Here is a tiny trained network, its code and every weight. The questions are about switching its units off for an input and a target symbol, where a switched-off unit gives its printed mean instead of its output.

import numpy as np


def w(rows, s, z=0):
    codes = np.array(rows[::2]) - 128.0
    scale = np.full(codes.shape[1], s)
    scale[-1] = z or s
    return codes * scale


def norm(h):
    return h / np.sqrt((h * h).mean(-1, keepdims=True) + 1e-5)


def f(y):
    return y / 2 * (1 + np.tanh(0.7978845608 * (y + 0.044715 * y**3)))


def softmax(a):
    e = np.exp(a - a.max(-1, keepdims=True))
    return e / e.sum(-1, keepdims=True)


def log_softmax(a):
    a = a - a.max(-1, keepdims=True)
    return a - np.log(np.exp(a).sum(-1, keepdims=True))


def net(x, mask):
    ids = ['ΘΠΣΦΩβγεηλψ'.index(c) for c in x.split()]
    T = len(ids)
    res = E[ids] + P[:T]
    u = 0
    for l in range(3):
        q, k, v = (norm(res) @ M[l].T for M in (Q, K, V))
        z = softmax(np.where(np.tri(T) > 0, q @ k.T / 2**0.5, -1e9)) @ v
        res = res + np.where(mask[u], z, O[l][:, -1]) @ O[l][:, :-1]
        u += 1
        y = f(norm(res) @ A[l][:, :-1].T + A[l][:, -1])
        res = res + np.where(mask[u : u + 4], y, B[l][:, -1]) @ B[l][:, :-1]
        u += 4
    return log_softmax(norm(res)[-1] @ U[:, :-1].T + U[:, -1])


Q, K, V, O, A, B = {}, {}, {}, {}, {}, {}
E = w([
[59,84,177,173],'Θ',
[119,188,168,42],'Π',
[66,130,203,120],'Σ',
[152,181,116,117],'Φ',
[158,170,102,99],'Ω',
[93,102,207,126],'β',
[241,255,47,127],'γ',
[153,118,187,92],'ε',
[125,166,80,116],'η',
[200,145,134,105],'λ',
[140,183,152,199],'ψ',
],0.025)
P = w([
[72,147,12,7],'0',
[87,180,61,5],'1',
[137,134,113,113],'2',
[143,181,106,190],'3',
[115,203,148,175],'4',
[99,107,76,187],'5',
[77,186,57,129],'6',
],0.0034)
Q[0] = w([
[175,174,79,161],'0.h1',
[2,93,30,174],'0.h1',
],0.017)
K[0] = w([
[155,114,34,80],'0.h1',
[8,87,39,221],'0.h1',
],0.017)
V[0] = w([
[91,152,219,255],'0.h1',
[19,79,117,190],'0.h1',
],0.0091)
O[0] = w([
[191,54,118,161,125],'0.h1',
[238,164,94,255,2],'0.h1',
],0.0096,0.0043)
A[0] = w([
[52,171,215,188,215],'0.n1',
[88,73,181,178,4],'0.n2',
[3,50,63,150,102],'0.n3',
[219,87,124,140,72],'0.n4',
],0.019,0.0037)
B[0] = w([
[115,87,64,149,255],'0.n1',
[254,133,163,114,240],'0.n2',
[105,202,119,123,130],'0.n3',
[93,106,53,65,211],'0.n4',
],0.021,0.0084)
Q[1] = w([
[187,98,90,93],'1.h1',
[71,57,2,154],'1.h1',
],0.0073)
K[1] = w([
[18,147,198,198],'1.h1',
[203,254,245,147],'1.h1',
],0.0056)
V[1] = w([
[89,172,33,198],'1.h1',
[88,2,124,107],'1.h1',
],0.024)
O[1] = w([
[182,128,47,252,4],'1.h1',
[90,47,21,121,139],'1.h1',
],0.017,0.0032)
A[1] = w([
[2,104,163,237,22],'1.n1',
[48,30,215,179,99],'1.n2',
[143,81,179,99,4],'1.n3',
[156,120,134,142,156],'1.n4',
],0.018,0.0029)
B[1] = w([
[162,112,1,101,135],'1.n1',
[151,89,147,212,146],'1.n2',
[95,177,155,126,251],'1.n3',
[161,86,115,116,201],'1.n4',
],0.021,0.0025)
Q[2] = w([
[129,41,152,99],'2.h1',
[106,73,248,199],'2.h1',
],0.013)
K[2] = w([
[42,12,229,237],'2.h1',
[1,108,36,132],'2.h1',
],0.0071)
V[2] = w([
[248,190,214,159],'2.h1',
[20,74,204,168],'2.h1',
],0.012)
O[2] = w([
[52,43,55,55,133],'2.h1',
[138,2,154,245,3],'2.h1',
],0.0083,0.0059)
A[2] = w([
[151,113,164,116,148],'2.n1',
[199,147,185,166,126],'2.n2',
[136,2,155,149,226],'2.n3',
[37,151,120,154,252],'2.n4',
],0.02,0.0032)
B[2] = w([
[85,184,107,39,167],'2.n1',
[254,184,198,121,153],'2.n2',
[120,75,215,212,254],'2.n3',
[57,177,68,236,217],'2.n4',
],0.016,0.0073)
U = w([
[155,123,100,196,80],'Θ',
[99,127,172,107,80],'Π',
[148,102,106,144,9],'Σ',
[114,150,114,167,102],'Φ',
[168,212,189,135,103],'Ω',
[147,51,79,57,159],'β',
[212,247,138,87,94],'γ',
[73,85,205,182,95],'ε',
[169,200,119,216,159],'η',
[89,88,139,58,254],'λ',
[138,93,1,167,68],'ψ',
],0.0099,0.0054)

Each question gives the input, a string of symbols that net reads in full, and the target symbol t.
The units are the heads (2 rows each of Q, K, V and O) and the neurons (one row each of A and B). Each row of codes is followed by its name. A weight is (code - 128) times the scale printed after its matrix; where a second scale follows, it is the last column's (O, A, B and U).
mask holds one flag per unit, layer by layer, with each layer's heads first. A switched-off unit (its flag False) gives its mean, the last column of its rows in O or B, instead of its output. The means were averaged over made-up inputs and are rounded, as every weight is.
A unit's drop is (log p(t) with every unit on - log p(t) with that unit switched off) / (log p(t) with every unit on - log p(t) with every unit switched off).
The circuit of an input: a set's keep is (log p(t) with only the set's units on - log p(t) with every unit switched off) / (log p(t) with every unit on - log p(t) with every unit switched off). Starting from the 12 units with the biggest drops (on a tie, the unit counted first), units are removed one at a time, each time the one whose removal leaves the highest keep (on an exact tie, the one counted first), for as long as the keep stays at least 0.8.
circuit, biggest first: the units of the circuit, biggest drop first
most important unit: the unit with the biggest drop
k most important neurons: the k neurons with the biggest drops, biggest first
drop of u: that unit's drop, to one decimal
input β β λ β ψ, target ψ: 3 most important neurons -> [0.n2; 0.n1; 1.n1]
input η ψ η γ η, target η: circuit, biggest first -> [1.h1]
input Θ γ γ ε β γ, target λ: 3 most important neurons -> [0.n2; 0.n1; 0.n4]
input Π ψ Φ ψ β λ, target ψ: circuit, biggest first -> [1.h1; 0.n1]
input ε λ Π γ, target λ: circuit, biggest first -> [1.h1; 0.h1]
input β Π β, target β: circuit, biggest first -> [0.h1; 0.n4]
input γ ψ γ, target ψ: circuit, biggest first -> [1.h1; 0.n1; 2.h1]
input Φ β γ ψ η, target η: circuit, biggest first -> [0.n2; 1.h1; 0.n1]
input ε β β γ Φ β ψ, target ψ: 2 most important neurons -> [0.n2; 1.n1]
input Θ γ Θ, target γ: 2 most important neurons -> [0.n1; 0.n4]
input Π β β γ ε, target ε: drop of 1.h1 -> 0.2
input β γ β γ β, target γ: drop of 0.n4 -> 0.1
input ε Φ ε γ λ λ, target λ: drop of 1.h1 -> 0.5
input β β λ Φ ε, target ε: drop of 1.h1 -> 0.3
input γ β β, target β: most important unit -> 2.h1
